Below is a small trained network, with its code and all its weights. Each question gives an input and a target symbol and asks what happens when units are switched off, that is, made to give their printed mean instead of their output.

import numpy as np


def w(rows, s, z=0):
    codes = np.array(rows[::2]) - 128.0
    scale = np.full(codes.shape[1], s)
    scale[-1] = z or s
    return codes * scale


def norm(h):
    return h / np.sqrt((h * h).mean(-1, keepdims=True) + 1e-5)


def f(y):
    return y / 2 * (1 + np.tanh(0.7978845608 * (y + 0.044715 * y**3)))


def softmax(a):
    e = np.exp(a - a.max(-1, keepdims=True))
    return e / e.sum(-1, keepdims=True)


def log_softmax(a):
    a = a - a.max(-1, keepdims=True)
    return a - np.log(np.exp(a).sum(-1, keepdims=True))


def net(x, mask):
    ids = ['ΓΛΣβηθμψω'.index(c) for c in x.split()]
    T = len(ids)
    res = E[ids] + P[:T]
    u = 0
    for l in range(3):
        q, k, v = (norm(res) @ M[l].T for M in (Q, K, V))
        z = softmax(np.where(np.tri(T) > 0, q @ k.T / 2**0.5, -1e9)) @ v
        res = res + np.where(mask[u], z, O[l][:, -1]) @ O[l][:, :-1]
        u += 1
        y = f(norm(res) @ A[l][:, :-1].T + A[l][:, -1])
        res = res + np.where(mask[u : u + 8], y, B[l][:, -1]) @ B[l][:, :-1]
        u += 8
    return log_softmax(norm(res)[-1] @ U[:, :-1].T + U[:, -1])


Q, K, V, O, A, B = {}, {}, {}, {}, {}, {}
E = w([
[141,127,149,91,149,80,168,140],'Γ',
[139,124,178,110,123,72,160,128],'Λ',
[159,161,156,164,114,144,18,86],'Σ',
[178,118,122,163,80,74,135,143],'β',
[127,60,129,112,171,73,154,117],'η',
[163,136,99,152,96,153,9,112],'θ',
[211,123,9,118,134,106,106,169],'μ',
[74,194,158,103,46,62,129,73],'ψ',
[159,254,82,213,128,195,200,77],'ω',
],0.015)
P = w([
[105,177,85,159,128,50,120,22],'0',
[235,127,120,94,141,101,169,30],'1',
[117,54,145,119,84,174,197,60],'2',
[117,238,105,195,179,36,151,39],'3',
[249,124,121,116,142,114,126,107],'4',
[115,59,159,111,98,168,166,121],'5',
[118,235,117,209,199,35,152,66],'6',
[250,125,128,130,158,120,121,142],'7',
[106,69,167,89,102,169,141,182],'8',
[111,235,122,207,225,55,138,89],'9',
[252,134,138,138,177,136,106,176],'10',
[85,79,179,69,96,163,110,249],'11',
[98,228,121,207,242,78,118,125],'12',
[247,149,139,147,199,156,96,213],'13',
],0.014)
Q[0] = w([
[190,21,183,130,119,253,170,149],'L0H0',
[67,94,184,28,54,210,146,139],'L0H0',
],0.0065)
K[0] = w([
[174,71,62,163,188,75,111,52],'L0H0',
[162,187,75,66,75,119,176,1],'L0H0',
],0.0071)
V[0] = w([
[128,72,185,73,6,119,85,195],'L0H0',
[145,114,2,75,157,155,121,161],'L0H0',
],0.0043)
O[0] = w([
[114,254,116,160,40,149,160,208,2],'L0H0',
[82,53,159,212,136,16,121,176,99],'L0H0',
],0.0052,0.00073)
A[0] = w([
[49,174,133,142,123,118,182,124,47],'L0N0',
[119,146,161,74,191,112,155,132,168],'L0N1',
[161,184,53,120,155,142,152,93,176],'L0N2',
[1,78,179,135,79,137,116,108,133],'L0N3',
[92,75,187,98,142,176,96,125,93],'L0N4',
[115,151,151,127,42,125,95,107,125],'L0N5',
[138,150,114,179,171,186,179,90,3],'L0N6',
[152,215,120,97,113,142,83,106,39],'L0N7',
],0.011,0.0048)
B[0] = w([
[133,81,93,154,161,185,56,109,146],'L0N0',
[177,162,112,180,31,107,90,147,168],'L0N1',
[63,57,183,166,106,117,135,88,254],'L0N2',
[169,148,148,32,75,227,79,2,157],'L0N3',
[192,171,68,29,98,150,166,163,150],'L0N4',
[142,155,52,79,213,105,167,151,148],'L0N5',
[149,68,207,62,165,114,93,171,141],'L0N6',
[144,97,146,83,64,20,155,204,170],'L0N7',
],0.0081,0.0079)
Q[1] = w([
[135,78,199,114,112,116,122,126],'L1H0',
[1,127,122,65,93,212,218,122],'L1H0',
],0.012)
K[1] = w([
[151,124,154,125,111,134,129,160],'L1H0',
[165,119,110,60,83,112,138,5],'L1H0',
],0.021)
V[1] = w([
[128,78,3,56,38,17,128,75],'L1H0',
[17,192,159,156,70,88,74,139],'L1H0',
],0.0055)
O[1] = w([
[125,203,108,156,187,199,102,206,254],'L1H0',
[23,188,61,127,150,197,173,1,196],'L1H0',
],0.0089,0.0042)
A[1] = w([
[121,106,225,121,120,246,218,168,63],'L1N0',
[215,120,132,140,150,169,151,122,108],'L1N1',
[93,120,228,173,72,121,123,120,121],'L1N2',
[126,25,127,111,44,251,107,105,2],'L1N3',
[134,187,107,161,122,120,43,132,87],'L1N4',
[148,192,197,120,113,132,71,170,141],'L1N5',
[100,7,153,74,13,44,107,74,40],'L1N6',
[167,83,77,163,148,212,125,171,145],'L1N7',
],0.011,0.004)
B[1] = w([
[109,138,119,101,59,121,114,88,181],'L1N0',
[120,104,115,106,106,155,169,79,254],'L1N1',
[143,145,83,127,133,128,111,142,175],'L1N2',
[7,135,141,130,164,175,172,143,195],'L1N3',
[149,114,135,160,146,146,155,114,231],'L1N4',
[118,117,96,91,91,129,170,132,195],'L1N5',
[145,93,137,161,26,168,52,89,190],'L1N6',
[111,102,98,132,108,152,144,160,251],'L1N7',
],0.019,0.005)
Q[2] = w([
[136,136,94,248,210,108,178,61],'L2H0',
[168,105,114,176,111,103,190,100],'L2H0',
],0.018)
K[2] = w([
[93,114,128,2,92,157,36,238],'L2H0',
[57,135,104,74,141,98,39,176],'L2H0',
],0.014)
V[2] = w([
[82,23,1,201,154,141,137,211],'L2H0',
[99,113,91,205,13,5,195,114],'L2H0',
],0.0082)
O[2] = w([
[80,168,7,128,168,132,85,136,253],'L2H0',
[60,177,94,147,89,91,149,163,227],'L2H0',
],0.019,0.0033)
A[2] = w([
[130,110,98,38,129,199,65,123,116],'L2N0',
[147,162,97,155,174,89,90,137,86],'L2N1',
[167,77,105,26,115,117,148,130,187],'L2N2',
[59,156,209,163,103,93,139,140,2],'L2N3',
[117,150,89,1,74,222,131,206,183],'L2N4',
[92,66,88,145,108,138,137,180,203],'L2N5',
[102,161,92,118,183,110,50,174,133],'L2N6',
[155,173,65,94,88,105,127,167,187],'L2N7',
],0.019,0.0091)
B[2] = w([
[109,186,197,168,65,147,164,102,171],'L2N0',
[79,120,116,101,59,216,145,110,166],'L2N1',
[101,122,79,140,157,70,85,220,183],'L2N2',
[217,2,121,103,139,125,126,188,140],'L2N3',
[179,162,142,21,30,169,167,185,254],'L2N4',
[140,178,155,145,152,118,91,60,212],'L2N5',
[211,137,182,82,92,54,143,201,171],'L2N6',
[167,15,167,206,182,116,121,152,195],'L2N7',
],0.015,0.018)
U = w([
[103,185,115,173,193,229,132,91,169],'Γ',
[80,54,52,158,114,165,192,124,70],'Λ',
[159,70,214,81,169,133,89,207,178],'Σ',
[125,122,126,145,69,106,58,74,102],'β',
[4,168,133,92,98,149,179,123,206],'η',
[214,164,61,70,81,185,143,125,21],'θ',
[200,208,197,127,183,83,141,73,137],'μ',
[125,211,168,218,107,77,201,143,37],'ψ',
[82,148,65,105,201,102,84,143,254],'ω',
],0.012,0.0075)

Each question gives the input, a string of symbols that net reads in full, and the target symbol t.
The units are the heads (2 rows each of Q, K, V and O) and the neurons (one row each of A and B). Each row of codes is followed by its name. A weight is (code - 128) times the scale printed after its matrix; where a second scale follows, it is the last column's (O, A, B and U).
mask holds one flag per unit, layer by layer, with each layer's heads first. A switched-off unit (its flag False) gives its mean, the last column of its rows in O or B, instead of its output. The means were averaged over made-up inputs and are rounded, as every weight is.
A unit's drop is (log p(t) with every unit on - log p(t) with that unit switched off) / (log p(t) with every unit on - log p(t) with every unit switched off).
The circuit of an input: a set's keep is (log p(t) with only the set's units on - log p(t) with every unit switched off) / (log p(t) with every unit on - log p(t) with every unit switched off). Starting from the 12 units with the biggest drops (on a tie, the unit counted first), units are removed one at a time, each time the one whose removal leaves the highest keep (on an exact tie, the one counted first), for as long as the keep stays at least 0.8.
circuit, biggest first: the units of the circuit, biggest drop first
k most important neurons: the k neurons with the biggest drops, biggest first
top k neurons in layer l: the k neurons of layer l with the biggest drops, biggest first
input μ θ ψ μ ω θ ψ, target θ: circuit, biggest first	L2H0, L1N3, L2N0
input η Γ Γ Λ Γ ψ β η Σ μ μ Σ β, target Γ: 4 most important neurons	L0N3, L2N4, L0N4, L1N5
input β μ Σ Σ θ η Σ Γ β ω μ μ η, target ω: circuit, biggest first	L2H0
input ω Σ η Γ θ Γ Σ Γ μ θ, target ω: 3 most important neurons	L0N1, L1N1, L2N4
input Λ β θ θ Σ Γ ψ, target Λ: 2 most important neurons	L2N5, L2N3
input Γ Γ μ Σ Λ Σ ψ Σ, target Σ: circuit, biggest first	L0N7, L2N7
input ω Σ Σ Σ Σ, target μ: 2 most important neurons	L0N3, L2N4
input Γ Γ ω Γ μ θ ω η, target β: circuit, biggest first	L1H0, L1N6, L2N4
input β Γ Σ β, target Γ: 3 most important neurons	L0N3, L2N4, L1N3
input β μ θ θ ω Σ θ Γ, target Γ: top 2 neurons in layer 0	L0N7, L0N4
input ω ψ η θ Γ Σ Σ μ θ Γ, target θ: 3 most important neurons	L2N6, L2N1, L2N5
input μ θ β ψ Σ Σ μ Γ θ μ θ β μ, target ψ: top 2 neurons in layer 2	L2N6, L2N4
input μ θ β μ Σ Λ μ μ β θ ψ Σ Σ, target Γ: 3 most important neurons	L0N3, L2N4, L0N4
input Σ μ ω Λ η η β, target η: top 3 neurons in layer 2	L2N1, L2N7, L2N5
input Λ θ μ μ ψ Σ Σ μ Λ β Γ Σ Γ, target Γ: 2 most important neurons	L0N3, L2N4
input μ Λ Λ μ Σ β, target η: circuit, biggest first	L1N3
input η Σ Σ η ω Λ μ ψ Λ Λ ψ, target Σ: 2 most important neurons	L2N7, L0N5
input Σ μ ω Γ, target β: 2 most important neurons	L1N6, L0N6
input β ω ω θ μ ω ω β ω μ ψ μ ω Γ, target β: 3 most important neurons	L0N6, L1N6, L2N4
input θ Σ μ μ β μ β Γ μ θ Γ Γ Σ, target Λ: top 2 neurons in layer 1	L1N5, L1N4
input μ ω Λ Λ θ Γ θ η μ μ Σ Γ Γ η, target ω: top neuron in layer 0	L0N2
input β Σ ψ μ θ Γ ω β θ Λ β Γ ω, target Λ: 2 most important neurons	L2N3, L2N4
input ψ Γ Σ Γ Γ Σ μ Λ Σ ψ, target Γ: 2 most important neurons	L0N3, L2N4
input Σ Γ β ψ, target ψ: top 2 neurons in layer 2	L2N6, L2N4
input Σ ψ Λ μ μ θ ω θ Γ β, target Λ: top 2 neurons in layer 2	L2N4, L2N3
